Below are the code and all the weights of a small trained network. Each question names an input and a class and asks about switching units off, where a switched-off unit gives its printed mean instead of its output.

import numpy as np


def w(rows, s, z=0):
    codes = np.array(rows[::2]) - 128.0
    scale = np.full(codes.shape[1], s)
    scale[-1] = z or s
    return codes * scale


def f(y):
    return y / 2 * (1 + np.tanh(0.7978845608 * (y + 0.044715 * y**3)))


def log_softmax(a):
    a = a - a.max(-1, keepdims=True)
    return a - np.log(np.exp(a).sum(-1, keepdims=True))


def net(x, mask):
    res = np.array(x, float).reshape(1, 4) / 4 @ E
    y = f(res @ A[0][:, :-1].T + A[0][:, -1])
    res = res + np.where(mask, y, B[0][:, -1]) @ B[0][:, :-1]
    return log_softmax(res[-1] @ U[:, :-1].T + U[:, -1])


A, B = {}, {}
E = w([
[140,59,255,56,78,61,139,82,243],'x0',
[22,126,161,234,53,104,41,115,59],'x1',
[105,133,109,104,240,2,88,124,127],'x2',
[64,160,159,30,105,128,139,176,30],'x3',
],0.0086)
A[0] = w([
[140,140,127,118,45,196,135,98,143,125],'N0',
[126,128,147,230,84,81,97,127,130,127],'N1',
[127,130,68,120,156,113,123,124,97,139],'N2',
[121,123,149,98,85,194,145,133,107,119],'N3',
[177,118,109,201,115,93,117,126,219,105],'N4',
[178,121,104,70,171,131,134,127,130,98],'N5',
[92,152,115,121,134,77,148,119,145,106],'N6',
[151,119,112,122,97,117,115,111,106,113],'N7',
[134,150,172,85,108,69,130,114,178,142],'N8',
[117,108,152,79,105,88,99,110,168,109],'N9',
[166,146,78,243,171,148,124,104,183,132],'N10',
[119,126,125,114,118,125,124,128,108,246],'N11',
[127,110,105,119,185,31,108,147,100,113],'N12',
[50,127,158,192,84,84,92,107,73,119],'N13',
[116,165,96,108,178,34,113,99,122,143],'N14',
[133,162,107,142,135,136,132,130,105,101],'N15',
[205,128,74,34,182,181,150,124,153,148],'N16',
[118,120,50,154,175,191,121,129,74,95],'N17',
[156,146,103,77,154,173,166,129,153,90],'N18',
[98,138,118,74,137,154,130,123,74,160],'N19',
[155,168,69,160,165,136,139,129,70,158],'N20',
[118,152,118,67,83,102,126,138,94,107],'N21',
[107,113,136,113,186,79,93,120,136,119],'N22',
[83,122,143,147,111,115,107,135,109,98],'N23',
[166,129,115,127,59,230,133,138,142,136],'N24',
[90,144,138,2,112,126,132,135,23,108],'N25',
[121,117,202,123,84,104,144,133,177,96],'N26',
[130,136,155,121,101,97,128,104,161,188],'N27',
],0.013)
B[0] = w([
[138,154,188,181,127,125,182,126,109,196],'N0',
[108,167,92,106,118,103,145,114,185,203],'N1',
[130,116,145,152,96,142,107,154,110,176],'N2',
[140,144,155,162,153,133,156,81,98,176],'N3',
[147,116,97,95,211,154,130,60,75,194],'N4',
[134,185,101,126,94,82,155,70,130,178],'N5',
[149,135,135,163,136,100,130,104,92,142],'N6',
[127,131,147,115,116,121,143,104,124,125],'N7',
[129,98,119,134,84,136,65,163,107,209],'N8',
[156,123,120,128,61,143,94,117,69,185],'N9',
[146,91,102,87,215,162,100,75,103,221],'N10',
[63,50,160,90,189,125,97,253,223,222],'N11',
[126,147,195,181,136,113,190,81,107,192],'N12',
[107,177,85,95,91,86,145,101,214,226],'N13',
[119,150,206,164,136,163,186,146,141,204],'N14',
[154,124,125,139,80,120,131,107,102,147],'N15',
[71,158,83,106,103,96,126,138,229,249],'N16',
[188,124,125,154,26,125,75,102,59,206],'N17',
[146,188,96,128,81,94,158,60,131,179],'N18',
[129,81,130,93,166,144,88,150,153,184],'N19',
[123,94,139,115,59,132,60,179,100,222],'N20',
[174,135,96,128,154,143,149,65,98,157],'N21',
[132,154,168,164,117,155,177,116,110,176],'N22',
[140,172,93,130,120,116,153,92,131,156],'N23',
[99,145,210,170,143,126,172,130,128,217],'N24',
[165,122,62,111,213,164,114,6,78,213],'N25',
[175,137,96,142,63,131,71,95,48,194],'N26',
[110,81,128,122,114,141,72,207,142,200],'N27',
],0.023,0.015)
U = w([
[78,193,95,99,94,70,127,109,208,132],'0',
[142,82,148,152,44,143,54,151,84,131],'1',
[142,90,106,97,233,180,114,71,109,153],'2',
[98,160,249,234,142,149,175,118,123,143],'3',
[58,40,160,95,170,141,95,225,195,253],'4',
[142,170,139,117,115,105,142,169,94,68],'5',
[130,114,117,131,164,136,164,148,118,71],'6',
[148,109,78,146,127,81,147,154,107,75],'7',
],0.012,0.0046)

Each question gives the input, the list of numbers given to net, and the class t.
The units are the neurons (one row each of A and B). Each row of codes is followed by its name. A weight is (code - 128) times the scale printed after its matrix; where a second scale follows, it is the last column's (A, B and U).
mask holds one flag per neuron, in row order. A switched-off neuron (its flag False) gives its mean, the last column of its row in B, instead of its output. The means were averaged over made-up inputs and are rounded, as every weight is.
A unit's drop is (log p(t) with every unit on - log p(t) with that unit switched off) / (log p(t) with every unit on - log p(t) with every unit switched off).
The circuit of an input: a set's keep is (log p(t) with only the set's units on - log p(t) with every unit switched off) / (log p(t) with every unit on - log p(t) with every unit switched off). Starting from the 12 units with the biggest drops (on a tie, the unit counted first), units are removed one at a time, each time the one whose removal leaves the highest keep (on an exact tie, the one counted first), for as long as the keep stays at least 0.8.
circuit, biggest first: the units of the circuit, biggest drop first
unit that matters most: the unit with the biggest drop
k most important neurons: the k neurons with the biggest drops, biggest first
drop of u: that unit's drop, to one decimal
input [-7,-8,-7,-2], class 0: unit that matters most	N16
input [8,-7,6,2], class 1: 2 most important neurons	(N8; N9)
input [8,0,7,8], class 1: 4 most important neurons	(N8; N9; N10; N26)
input [3,-2,-5,-6], class 2: 2 most important neurons	(N4; N10)
input [7,7,2,5], class 0: 2 most important neurons	(N13; N17)
input [4,8,2,-7], class 0: 2 most important neurons	(N13; N1)
input [-8,-8,2,5], class 0: 3 most important neurons	(N16; N5; N18)
input [5,-1,7,-1], class 3: 2 most important neurons	(N14; N12)
input [-4,-2,5,5], class 2: 2 most important neurons	(N25; N24)
input [6,-1,3,7], class 2: 2 most important neurons	(N25; N20)
input [-7,4,8,0], class 3: 2 most important neurons	(N12; N14)
input [-8,-6,0,8], class 1: 4 most important neurons	(N17; N20; N10; N2)
input [6,-5,1,1], class 1: 2 most important neurons	(N8; N13)
input [4,0,6,8], class 2: circuit, biggest first	(N25)
input [5,-1,-3,-5], class 1: 3 most important neurons	(N25; N26; N27)
input [-2,-3,3,1], class 4: 2 most important neurons	(N13; N1)
input [2,3,8,-7], class 3: 3 most important neurons	(N14; N12; N22)
input [-3,8,-2,-7], class 0: drop of N13	3.0
input [-8,-6,-2,-2], class 1: drop of N13	0.0
input [5,-1,8,-4], class 3: drop of N14	0.1
input [-6,-1,-6,-7], class 2: circuit, biggest first	(N10)
input [-1,-1,7,-5], class 3: drop of N14	0.5
